Below is a small trained network, with its code and all its weights. Each question gives an input and a class and asks what happens when units are switched off, that is, made to give their printed mean instead of their output.

import numpy as np


def w(rows, s, z=0):
    codes = np.array(rows[::2]) - 128.0
    scale = np.full(codes.shape[1], s)
    scale[-1] = z or s
    return codes * scale


def norm(h):
    return h / np.sqrt((h * h).mean(-1, keepdims=True) + 1e-5)


def f(y):
    return y / 2 * (1 + np.tanh(0.7978845608 * (y + 0.044715 * y**3)))


def log_softmax(a):
    a = a - a.max(-1, keepdims=True)
    return a - np.log(np.exp(a).sum(-1, keepdims=True))


def net(x, mask):
    res = np.array(x, float).reshape(1, 2) / 4 @ E
    u = 0
    for l in range(2):
        y = f(norm(res) @ A[l][:, :-1].T + A[l][:, -1])
        res = res + np.where(mask[u : u + 8], y, B[l][:, -1]) @ B[l][:, :-1]
        u += 8
    return log_softmax(norm(res)[-1] @ U[:, :-1].T + U[:, -1])


A, B = {}, {}
E = w([
[104,175,103,28],'x0',
[107,255,69,167],'x1',
],0.0064)
A[0] = w([
[127,26,69,208,73],'L0N0',
[224,174,107,130,234],'L0N1',
[108,121,249,184,171],'L0N2',
[69,219,166,138,162],'L0N3',
[60,196,150,134,134],'L0N4',
[172,158,189,123,157],'L0N5',
[254,54,33,48,255],'L0N6',
[136,244,88,223,154],'L0N7',
],0.006,0.0016)
B[0] = w([
[34,74,116,147,183],'L0N0',
[101,2,158,96,160],'L0N1',
[158,208,73,60,181],'L0N2',
[193,80,121,135,178],'L0N3',
[179,54,127,172,160],'L0N4',
[136,156,99,26,136],'L0N5',
[83,52,93,110,216],'L0N6',
[142,88,71,72,252],'L0N7',
],0.0053,0.0036)
A[1] = w([
[78,37,106,96,195],'L1N0',
[161,106,255,109,252],'L1N1',
[140,106,93,119,169],'L1N2',
[141,108,99,85,216],'L1N3',
[121,195,64,140,124],'L1N4',
[162,67,114,231,211],'L1N5',
[180,143,117,58,94],'L1N6',
[93,173,125,46,99],'L1N7',
],0.0099,0.0018)
B[1] = w([
[182,166,128,210,255],'L1N0',
[144,197,3,6,167],'L1N1',
[211,210,188,60,165],'L1N2',
[115,62,116,188,190],'L1N3',
[189,44,110,106,169],'L1N4',
[22,159,183,79,202],'L1N5',
[35,176,182,169,165],'L1N6',
[40,144,189,117,173],'L1N7',
],0.0069,0.0077)
U = w([
[8,139,221,104,250],'0',
[210,75,68,80,94],'1',
[194,157,250,229,4],'2',
],0.012,0.0022)

Each question gives the input, the list of numbers given to net, and the class t.
The units are the neurons (one row each of A and B). Each row of codes is followed by its name. A weight is (code - 128) times the scale printed after its matrix; where a second scale follows, it is the last column's (A, B and U).
mask holds one flag per neuron, layer by layer. A switched-off neuron (its flag False) gives its mean, the last column of its row in B, instead of its output. The means were averaged over made-up inputs and are rounded, as every weight is.
A unit's drop is (log p(t) with every unit on - log p(t) with that unit switched off) / (log p(t) with every unit on - log p(t) with every unit switched off).
The circuit of an input: a set's keep is (log p(t) with only the set's units on - log p(t) with every unit switched off) / (log p(t) with every unit on - log p(t) with every unit switched off). Starting from the 12 units with the biggest drops (on a tie, the unit counted first), units are removed one at a time, each time the one whose removal leaves the highest keep (on an exact tie, the one counted first), for as long as the keep stays at least 0.8.
circuit, biggest first: the units of the circuit, biggest drop first
unit that matters most: the unit with the biggest drop
k most important neurons: the k neurons with the biggest drops, biggest first
top k neurons in layer l: the k neurons of layer l with the biggest drops, biggest first
drop of u: that unit's drop, to one decimal
input [2,-3], class 2: unit that matters most	L1N0
input [-7,8], class 1: circuit, biggest first	[L0N7; L1N4]
input [-6,6], class 0: top 2 neurons in layer 0	[L0N1; L0N4]
input [-1,3], class 2: 2 most important neurons	[L0N7; L1N1]
input [3,1], class 2: 3 most important neurons	[L0N2; L0N4; L1N5]
input [-6,-6], class 0: 4 most important neurons	[L1N5; L0N7; L1N4; L0N0]
input [-5,5], class 0: top 3 neurons in layer 1	[L1N5; L1N0; L1N1]
input [0,3], class 2: top 3 neurons in layer 1	[L1N1; L1N6; L1N2]
input [3,-3], class 2: 4 most important neurons	[L1N0; L0N6; L1N5; L0N2]
input [4,5], class 1: top 3 neurons in layer 1	[L1N4; L1N5; L1N0]
input [3,3], class 2: top 3 neurons in layer 1	[L1N1; L1N5; L1N6]
input [-5,4], class 0: 4 most important neurons	[L1N5; L1N0; L1N1; L0N1]
input [-3,5], class 1: 4 most important neurons	[L0N7; L1N7; L1N0; L1N4]
input [3,6], class 1: circuit, biggest first	[L1N4]
input [3,-2], class 2: 2 most important neurons	[L1N0; L0N6]
input [-7,4], class 0: 2 most important neurons	[L1N5; L1N0]
input [0,-3], class 2: top 2 neurons in layer 1	[L1N0; L1N4]
input [-5,8], class 1: 3 most important neurons	[L0N7; L1N4; L1N0]
input [-4,-1], class 0: 2 most important neurons	[L1N5; L0N7]
input [1,0], class 2: circuit, biggest first	[L1N0]
input [-6,-4], class 0: top 2 neurons in layer 1	[L1N5; L1N1]
input [2,-5], class 1: 2 most important neurons	[L1N1; L1N5]
input [1,-3], class 2: top 2 neurons in layer 1	[L1N0; L1N4]
input [-8,-2], class 0: drop of L1N5	0.8
input [2,6], class 1: drop of L1N0	0.1
